Here is a tiny trained network, its code and every weight. The questions are about switching its units off for an input and a target symbol, where a switched-off unit gives its printed mean instead of its output.

import numpy as np


def w(rows, s, z=0):
    codes = np.array(rows[::2]) - 128.0
    scale = np.full(codes.shape[1], s)
    scale[-1] = z or s
    return codes * scale


def f(y):
    return np.maximum(y, 0)


def softmax(a):
    e = np.exp(a - a.max(-1, keepdims=True))
    return e / e.sum(-1, keepdims=True)


def log_softmax(a):
    a = a - a.max(-1, keepdims=True)
    return a - np.log(np.exp(a).sum(-1, keepdims=True))


def net(x, mask):
    ids = ['γδεζηθλμξστψ'.index(c) for c in x.split()]
    T = len(ids)
    res = E[ids] + P[:T]
    u = 0
    for l in range(2):
        q, k, v = (res @ M[l].T for M in (Q, K, V))
        z = softmax(np.where(np.tri(T) > 0, q @ k.T / 2**0.5, -1e9)) @ v
        res = res + np.where(mask[u], z, O[l][:, -1]) @ O[l][:, :-1]
        u += 1
        y = f(res @ A[l][:, :-1].T + A[l][:, -1])
        res = res + np.where(mask[u : u + 16], y, B[l][:, -1]) @ B[l][:, :-1]
        u += 16
    return log_softmax(res[-1] @ U[:, :-1].T + U[:, -1])


Q, K, V, O, A, B = {}, {}, {}, {}, {}, {}
E = w([
[149,161,151,160,112,142,189,102,116,115,114,61],'γ',
[132,136,137,104,106,135,198,119,224,149,137,58],'δ',
[153,132,145,164,134,158,114,130,194,119,88,59],'ε',
[153,136,176,183,50,105,111,183,136,99,107,74],'ζ',
[173,149,88,168,125,133,223,79,97,112,230,153],'η',
[147,137,65,185,135,126,105,52,80,66,138,98],'θ',
[132,97,69,190,156,131,214,99,203,189,145,166],'λ',
[1,187,65,220,143,87,133,187,149,142,151,138],'μ',
[62,84,41,187,167,136,95,52,157,164,97,111],'ξ',
[153,124,166,125,69,85,199,73,106,184,165,113],'σ',
[141,125,86,150,105,100,96,102,56,132,51,87],'τ',
[173,182,117,118,159,104,43,171,123,250,190,133],'ψ',
],0.005)
P = w([
[24,218,100,141,21,255,131,82,115,193,159,149],'0',
[94,194,90,132,51,220,118,104,138,168,121,161],'1',
[126,177,76,142,70,188,119,100,147,162,123,143],'2',
[144,163,85,154,82,164,122,103,148,163,120,124],'3',
[145,160,85,157,103,145,125,111,147,158,121,116],'4',
[154,150,90,156,119,126,133,109,145,146,124,105],'5',
[160,133,105,160,132,112,139,121,139,142,133,104],'6',
[169,120,110,159,145,100,140,131,129,131,133,95],'7',
[162,110,120,165,161,86,149,138,126,128,138,93],'8',
[161,99,130,157,177,74,154,149,118,121,135,81],'9',
[157,91,147,167,187,59,161,155,107,118,140,78],'10',
[158,77,158,161,198,51,177,164,102,111,156,63],'11',
[155,93,154,175,217,35,180,165,103,117,157,50],'12',
],0.0046)
Q[0] = w([
[60,73,113,173,82,169,170,104,122,68,103,161],'0.h0',
[57,45,201,4,94,203,107,99,126,68,81,234],'0.h0',
],0.021)
K[0] = w([
[153,125,107,107,74,150,69,102,105,197,95,169],'0.h0',
[111,205,114,139,38,252,128,125,151,131,145,141],'0.h0',
],0.022)
V[0] = w([
[138,162,101,145,97,78,73,116,6,87,139,160],'0.h0',
[190,171,185,104,34,89,189,166,134,136,187,126],'0.h0',
],0.015)
O[0] = w([
[115,66,171,114,147,202,189,183,254,203,145,83,110],'0.h0',
[49,47,65,187,219,198,73,97,84,118,48,130,253],'0.h0',
],0.0046,0.0005)
A[0] = w([
[154,116,151,91,133,138,132,121,158,121,112,165,76],'0.n0',
[151,114,151,82,164,136,108,107,127,85,123,191,67],'0.n1',
[190,27,152,125,22,80,101,83,101,139,68,110,163],'0.n2',
[153,89,170,60,128,134,90,114,122,40,148,218,51],'0.n3',
[118,108,144,97,131,133,117,117,142,119,116,132,97],'0.n4',
[117,102,131,69,130,140,133,133,113,106,119,123,47],'0.n5',
[83,112,179,71,134,99,104,165,116,102,72,167,8],'0.n6',
[161,52,183,1,117,151,82,117,180,53,85,180,74],'0.n7',
[128,79,173,78,118,150,143,123,112,102,107,161,72],'0.n8',
[119,76,142,88,123,140,134,132,144,58,112,159,75],'0.n9',
[151,85,166,47,180,154,73,130,175,92,100,192,49],'0.n10',
[116,75,133,62,131,132,127,130,156,78,121,132,44],'0.n11',
[99,39,38,124,135,130,89,122,242,52,32,70,156],'0.n12',
[130,97,137,103,129,141,110,121,135,91,114,154,75],'0.n13',
[208,138,140,138,64,130,136,209,167,51,65,171,152],'0.n14',
[121,125,139,101,127,128,120,137,136,101,135,141,88],'0.n15',
],0.0057,0.0012)
B[0] = w([
[132,124,128,137,124,132,135,147,108,141,99,139,128],'0.n0',
[146,74,45,220,129,119,145,88,118,164,139,155,128],'0.n1',
[92,174,155,111,60,52,107,65,129,134,94,28,219],'0.n2',
[146,140,101,122,128,135,143,163,163,62,1,83,128],'0.n3',
[127,166,112,151,121,138,159,134,90,142,135,116,128],'0.n4',
[131,154,141,108,115,99,91,93,91,148,133,150,128],'0.n5',
[165,127,123,215,96,111,59,178,175,165,187,94,128],'0.n6',
[54,157,99,171,148,131,120,154,128,164,123,66,128],'0.n7',
[76,143,92,138,119,83,108,145,210,128,166,129,128],'0.n8',
[95,127,87,137,120,79,97,127,155,112,139,103,128],'0.n9',
[196,164,22,152,107,124,111,157,114,119,120,152,128],'0.n10',
[126,118,169,144,130,116,145,108,139,146,100,113,128],'0.n11',
[50,58,176,242,114,198,116,146,79,194,135,56,255],'0.n12',
[161,125,100,136,127,114,102,144,130,177,135,121,128],'0.n13',
[74,129,223,121,59,68,74,80,180,142,104,87,174],'0.n14',
[113,158,149,160,123,119,119,102,115,134,135,136,128],'0.n15',
],0.0057,0.00097)
Q[1] = w([
[100,106,178,42,99,172,106,177,118,95,127,251],'1.h0',
[117,116,94,145,167,83,127,100,163,171,144,128],'1.h0',
],0.024)
K[1] = w([
[119,183,80,116,17,249,110,84,140,150,109,136],'1.h0',
[157,125,146,94,150,126,155,163,94,94,113,59],'1.h0',
],0.018)
V[1] = w([
[141,146,40,104,215,107,155,132,155,177,197,219],'1.h0',
[150,93,114,149,95,143,254,34,111,70,124,122],'1.h0',
],0.015)
O[1] = w([
[128,69,253,172,78,113,72,97,117,100,80,73,1],'1.h0',
[71,196,88,159,97,97,25,224,196,172,148,104,42],'1.h0',
],0.0055,0.00091)
A[1] = w([
[133,84,43,125,210,136,172,95,152,120,157,223,31],'1.n0',
[101,178,65,78,178,132,139,96,78,118,73,140,96],'1.n1',
[113,114,51,160,207,153,23,119,112,115,104,135,114],'1.n2',
[149,104,134,95,134,131,173,176,252,198,166,106,144],'1.n3',
[133,137,52,121,156,107,160,117,92,157,208,176,197],'1.n4',
[110,95,165,133,104,146,186,86,138,60,101,113,5],'1.n5',
[98,133,137,136,136,111,77,189,132,218,62,117,190],'1.n6',
[170,194,165,70,171,167,56,137,112,149,157,157,157],'1.n7',
[92,111,139,166,88,144,218,71,139,61,99,98,234],'1.n8',
[106,145,120,94,59,79,31,135,37,74,132,70,94],'1.n9',
[170,192,180,59,65,41,143,140,152,137,174,131,90],'1.n10',
[62,101,84,133,208,186,111,117,144,155,144,143,107],'1.n11',
[92,202,94,129,138,85,93,223,171,124,134,159,119],'1.n12',
[187,108,167,76,195,101,97,131,143,77,113,112,35],'1.n13',
[80,98,177,125,163,162,39,148,188,130,95,62,79],'1.n14',
[240,107,139,102,176,143,107,106,153,79,91,133,74],'1.n15',
],0.012,0.0029)
B[1] = w([
[166,89,174,92,80,109,136,142,114,121,96,254,147],'1.n0',
[147,130,191,147,142,36,155,150,115,123,75,96,172],'1.n1',
[170,81,78,125,96,125,87,206,57,128,175,110,204],'1.n2',
[162,146,179,119,58,175,152,178,118,134,86,71,223],'1.n3',
[142,231,96,129,169,120,163,120,147,139,174,111,255],'1.n4',
[110,173,101,107,41,116,116,186,145,99,140,140,159],'1.n5',
[96,135,119,150,124,97,94,162,168,214,98,167,228],'1.n6',
[160,146,107,163,94,129,111,77,112,157,138,89,167],'1.n7',
[146,101,138,135,148,129,134,55,74,207,147,135,244],'1.n8',
[127,203,183,142,123,135,62,108,61,78,81,148,157],'1.n9',
[118,91,125,54,119,38,76,114,177,138,184,119,169],'1.n10',
[76,144,171,70,139,158,100,131,88,122,174,120,188],'1.n11',
[69,78,75,140,86,130,196,79,107,58,104,150,249],'1.n12',
[131,168,160,95,176,180,145,130,147,148,133,217,155],'1.n13',
[212,137,63,139,145,131,158,116,182,86,133,189,153],'1.n14',
[127,93,135,137,213,96,165,168,122,70,118,88,173],'1.n15',
],0.018,0.0039)
U = w([
[71,169,90,129,65,128,114,108,96,214,168,141,234],'γ',
[179,95,103,185,115,58,138,152,72,78,110,44,177],'δ',
[161,179,75,179,215,91,183,118,162,69,161,85,142],'ε',
[158,133,183,43,175,122,174,186,98,73,135,213,68],'ζ',
[151,79,75,188,114,129,90,149,186,88,65,251,130],'η',
[81,129,200,106,85,158,154,187,195,156,33,83,93],'θ',
[76,178,190,139,125,125,40,114,93,55,60,155,24],'λ',
[218,127,198,141,193,140,72,95,113,209,168,109,232],'μ',
[99,101,137,33,106,69,92,74,204,77,165,134,39],'ξ',
[66,70,80,98,146,177,71,195,117,118,196,139,4],'σ',
[152,154,135,124,89,254,178,155,153,72,110,90,45],'τ',
[74,21,167,154,167,166,187,29,94,129,114,158,146],'ψ',
],0.0044,0.0032)

Each question gives the input, a string of symbols that net reads in full, and the target symbol t.
The units are the heads (2 rows each of Q, K, V and O) and the neurons (one row each of A and B). Each row of codes is followed by its name. A weight is (code - 128) times the scale printed after its matrix; where a second scale follows, it is the last column's (O, A, B and U).
mask holds one flag per unit, layer by layer, with each layer's heads first. A switched-off unit (its flag False) gives its mean, the last column of its rows in O or B, instead of its output. The means were averaged over made-up inputs and are rounded, as every weight is.
A unit's drop is (log p(t) with every unit on - log p(t) with that unit switched off) / (log p(t) with every unit on - log p(t) with every unit switched off).
The circuit of an input: a set's keep is (log p(t) with only the set's units on - log p(t) with every unit switched off) / (log p(t) with every unit on - log p(t) with every unit switched off). Starting from the 12 units with the biggest drops (on a tie, the unit counted first), units are removed one at a time, each time the one whose removal leaves the highest keep (on an exact tie, the one counted first), for as long as the keep stays at least 0.8.
circuit, biggest first: the units of the circuit, biggest drop first
top k neurons: the k neurons with the biggest drops, biggest first
top k neurons in layer l: the k neurons of layer l with the biggest drops, biggest first
input η ψ η ψ η ξ θ, target ξ: top 2 neurons : 1.n10; 0.n12
input θ θ ψ η η ε ζ τ θ γ, target θ: circuit, biggest first : 1.n3; 0.h0; 1.h0
input θ σ δ σ η θ θ γ τ, target θ: top 4 neurons in layer 1 : 1.n3; 1.n6; 1.n8; 1.n2
input θ ψ τ ε θ λ δ σ ε ζ ζ γ, target ζ: top 2 neurons : 1.n0; 1.n11
input σ ψ μ ψ δ ξ δ, target ξ: top 2 neurons : 1.n10; 0.n12
input γ ε ψ γ ψ λ λ ψ, target λ: circuit, biggest first : 1.h0; 0.h0; 1.n9
input τ ε η η ζ γ σ η ξ ξ, target ξ: circuit, biggest first : 0.h0; 1.n10; 1.h0
input η ψ θ δ ε δ ε ψ δ ξ η, target ξ: circuit, biggest first : 1.n10; 0.h0; 1.h0
input δ σ η ξ, target η: circuit, biggest first : 1.h0; 1.n14
input ψ η ε θ ψ ψ ψ ψ ε, target ψ: circuit, biggest first : 1.n8; 1.h0
input ε ψ η λ ε λ ε, target λ: circuit, biggest first : 0.h0; 1.n9; 1.h0
input γ ψ ψ μ θ, target μ: top neuron in layer 1 : 1.n12
input θ θ γ θ ψ λ ψ θ ξ ξ ψ, target ξ: circuit, biggest first : 0.h0; 1.n10
input η ψ ψ λ η η γ γ ε θ τ μ, target θ: circuit, biggest first : 0.h0; 1.n3
input ζ ψ σ, target μ: circuit, biggest first : 1.n12; 1.n8
input γ θ ψ δ δ ε, target δ: circuit, biggest first : 0.h0; 1.h0; 1.n1; 1.n2
input ε δ γ, target δ: circuit, biggest first : 0.h0; 1.n1; 1.n2; 1.h0
input δ ψ ψ η θ η λ, target η: circuit, biggest first : 1.h0; 1.n14; 1.n6
input θ μ θ ψ ε ξ δ, target ξ: circuit, biggest first : 0.h0; 1.n10; 0.n12
input σ θ θ ψ ψ μ δ ξ ψ η ζ ψ, target ζ: top 3 neurons : 1.n0; 1.n13; 1.n8
input τ ξ ε, target ξ: top 3 neurons : 1.n10; 0.n14; 0.n12
input ψ ξ ξ δ ε ε, target ε: top 2 neurons in layer 0 : 0.n14; 0.n2
input ε τ ζ, target τ: top neuron : 1.n3
input ε ε ε γ, target ε: top 4 neurons in layer 1 : 1.n4; 1.n1; 1.n3; 1.n8
input λ ξ σ ψ ψ δ ζ ε, target ζ: top 3 neurons in layer 1 : 1.n0; 1.n11; 1.n1
input θ θ ε ε ψ σ ε ψ λ δ μ τ δ, target θ: top 2 neurons : 1.n3; 1.n2
input ε θ θ τ ψ λ τ ψ μ γ η ε, target η: top 3 neurons in layer 1 : 1.n14; 1.n6; 1.n4
input γ ε σ ε ε δ ζ τ ξ ε ψ, target ε: top neuron : 1.n4
